Below are the code and all the weights of a small trained network. Each question names an input and a target symbol and asks about switching units off, where a switched-off unit gives its printed mean instead of its output.

import numpy as np


def w(rows, s, z=0):
    codes = np.array(rows[::2]) - 128.0
    scale = np.full(codes.shape[1], s)
    scale[-1] = z or s
    return codes * scale


def f(y):
    return np.maximum(y, 0)


def softmax(a):
    e = np.exp(a - a.max(-1, keepdims=True))
    return e / e.sum(-1, keepdims=True)


def log_softmax(a):
    a = a - a.max(-1, keepdims=True)
    return a - np.log(np.exp(a).sum(-1, keepdims=True))


def net(x, mask):
    ids = ['ΔΘΣαβγεηλμξπτψω'.index(c) for c in x.split()]
    T = len(ids)
    res = E[ids] + P[:T]
    q, k, v = (res @ M[0].T for M in (Q, K, V))
    z = softmax(np.where(np.tri(T) > 0, q @ k.T / 4**0.5, -1e9)) @ v
    res = res + np.where(mask[0], z, O[0][:, -1]) @ O[0][:, :-1]
    y = f(res @ A[0][:, :-1].T + A[0][:, -1])
    res = res + np.where(mask[1:9], y, B[0][:, -1]) @ B[0][:, :-1]
    return log_softmax(res[-1] @ U[:, :-1].T + U[:, -1])


Q, K, V, O, A, B = {}, {}, {}, {}, {}, {}
E = w([
[143,131,106,185],'Δ',
[136,152,152,140],'Θ',
[106,91,158,157],'Σ',
[68,88,118,125],'α',
[142,119,197,148],'β',
[62,118,157,98],'γ',
[178,166,120,197],'ε',
[121,89,180,117],'η',
[116,108,126,129],'λ',
[145,150,171,200],'μ',
[107,122,130,125],'ξ',
[131,92,176,106],'π',
[111,147,66,124],'τ',
[232,98,233,146],'ψ',
[118,100,7,111],'ω',
],0.014)
P = w([
[147,70,97,126],'0',
[127,132,108,68],'1',
[92,145,129,187],'2',
[200,21,70,157],'3',
[144,183,140,51],'4',
[80,162,138,193],'5',
[169,48,49,189],'6',
[157,188,79,32],'7',
[70,126,145,166],'8',
[180,6,29,141],'9',
[149,185,94,40],'10',
],0.012)
Q[0] = w([
[202,95,77,236],'h1',
[7,141,191,190],'h1',
[178,35,82,255],'h1',
[203,18,72,54],'h1',
],0.0082)
K[0] = w([
[144,207,116,89],'h1',
[67,92,158,131],'h1',
[166,168,146,59],'h1',
[149,168,88,3],'h1',
],0.013)
V[0] = w([
[57,183,2,159],'h1',
[30,29,232,93],'h1',
[237,165,162,171],'h1',
[74,72,142,21],'h1',
],0.01)
O[0] = w([
[34,140,207,119,6],'h1',
[164,163,114,206,97],'h1',
[129,105,197,47,232],'h1',
[125,250,170,120,85],'h1',
],0.014,0.0025)
A[0] = w([
[228,99,74,134,36],'n1',
[169,155,153,207,198],'n2',
[158,12,79,203,13],'n3',
[157,194,218,17,141],'n4',
[65,102,2,172,2],'n5',
[177,135,148,99,17],'n6',
[169,108,35,75,174],'n7',
[146,242,115,189,194],'n8',
],0.0087,0.0094)
B[0] = w([
[94,195,121,224,202],'n1',
[57,147,138,17,228],'n2',
[51,90,197,176,179],'n3',
[123,191,14,229,193],'n4',
[254,81,113,127,133],'n5',
[127,76,116,45,140],'n6',
[166,166,176,204,255],'n7',
[113,23,84,68,215],'n8',
],0.0085,0.0088)
U = w([
[113,91,174,149,35],'Δ',
[72,163,193,131,101],'Θ',
[153,108,182,170,79],'Σ',
[136,106,167,136,86],'α',
[190,76,200,59,132],'β',
[151,123,104,73,114],'γ',
[128,98,104,147,81],'ε',
[167,140,158,72,168],'η',
[135,118,115,108,99],'λ',
[215,173,254,27,255],'μ',
[129,151,146,145,163],'ξ',
[164,153,155,72,173],'π',
[123,168,113,124,161],'τ',
[219,174,98,92,163],'ψ',
[58,217,156,128,141],'ω',
],0.0093,0.0068)

Each question gives the input, a string of symbols that net reads in full, and the target symbol t.
The units are the heads (4 rows each of Q, K, V and O) and the neurons (one row each of A and B). Each row of codes is followed by its name. A weight is (code - 128) times the scale printed after its matrix; where a second scale follows, it is the last column's (O, A, B and U).
mask holds one flag per unit, heads first, then neurons. A switched-off unit (its flag False) gives its mean, the last column of its rows in O or B, instead of its output. The means were averaged over made-up inputs and are rounded, as every weight is.
A unit's drop is (log p(t) with every unit on - log p(t) with that unit switched off) / (log p(t) with every unit on - log p(t) with every unit switched off).
The circuit of an input: a set's keep is (log p(t) with only the set's units on - log p(t) with every unit switched off) / (log p(t) with every unit on - log p(t) with every unit switched off). Starting from all 9 units, units are removed one at a time, each time the one whose removal leaves the highest keep (on an exact tie, the one counted first), for as long as the keep stays at least 0.8.
circuit, biggest first: the units of the circuit, biggest drop first
most important unit: the unit with the biggest drop
top k neurons: the k neurons with the biggest drops, biggest first
input τ ψ ξ ψ ψ ε Δ, target Σ: circuit, biggest first -> [h1 n3 n7]
input ξ β γ ξ ψ μ Θ, target Σ: circuit, biggest first -> [h1 n1 n3 n7]
input ω ξ η ψ Σ γ ψ π, target ψ: circuit, biggest first -> [n4 n3 n2]
input π Δ η ψ η ψ π μ, target ψ: circuit, biggest first -> [h1]
input ψ ε ω ω π, target ω: circuit, biggest first -> [h1 n4]
input τ β λ τ γ ψ ε, target γ: circuit, biggest first -> [n8 h1 n2]
input λ ψ γ ξ, target Σ: circuit, biggest first -> [h1 n3 n7 n1]
input ξ β ω γ λ β β ψ π η, target Σ: top 2 neurons -> [n7 n1]
input γ ξ λ ψ Δ Θ ψ ξ ψ η β, target ψ: circuit, biggest first -> [h1 n4]
input τ γ Δ ψ Θ γ ψ β, target ψ: top 3 neurons -> [n4 n3 n2]
input β γ β τ γ α γ ψ ω μ, target Σ: top 3 neurons -> [n1 n7 n3]
input Σ ψ β β, target Σ: circuit, biggest first -> [n1 h1 n3 n7]
input Θ Σ β ψ α, target ψ: top 2 neurons -> [n3 n2]
input η η Δ β ψ γ π, target Σ: top 3 neurons -> [n1 n3 n7]
input ε π γ ψ Θ, target ψ: top 2 neurons -> [n4 n3]
input Θ η ψ Θ ξ, target ψ: circuit, biggest first -> [h1 n4 n3]
input μ Σ α β β ε β ψ ξ ε ω, target ω: top 2 neurons -> [n4 n8]
input η ψ ψ ε λ, target ψ: most important unit -> n4
input β ψ τ ω, target Σ: top 3 neurons -> [n3 n7 n1]
input ψ γ γ λ, target γ: top neuron -> [n8]
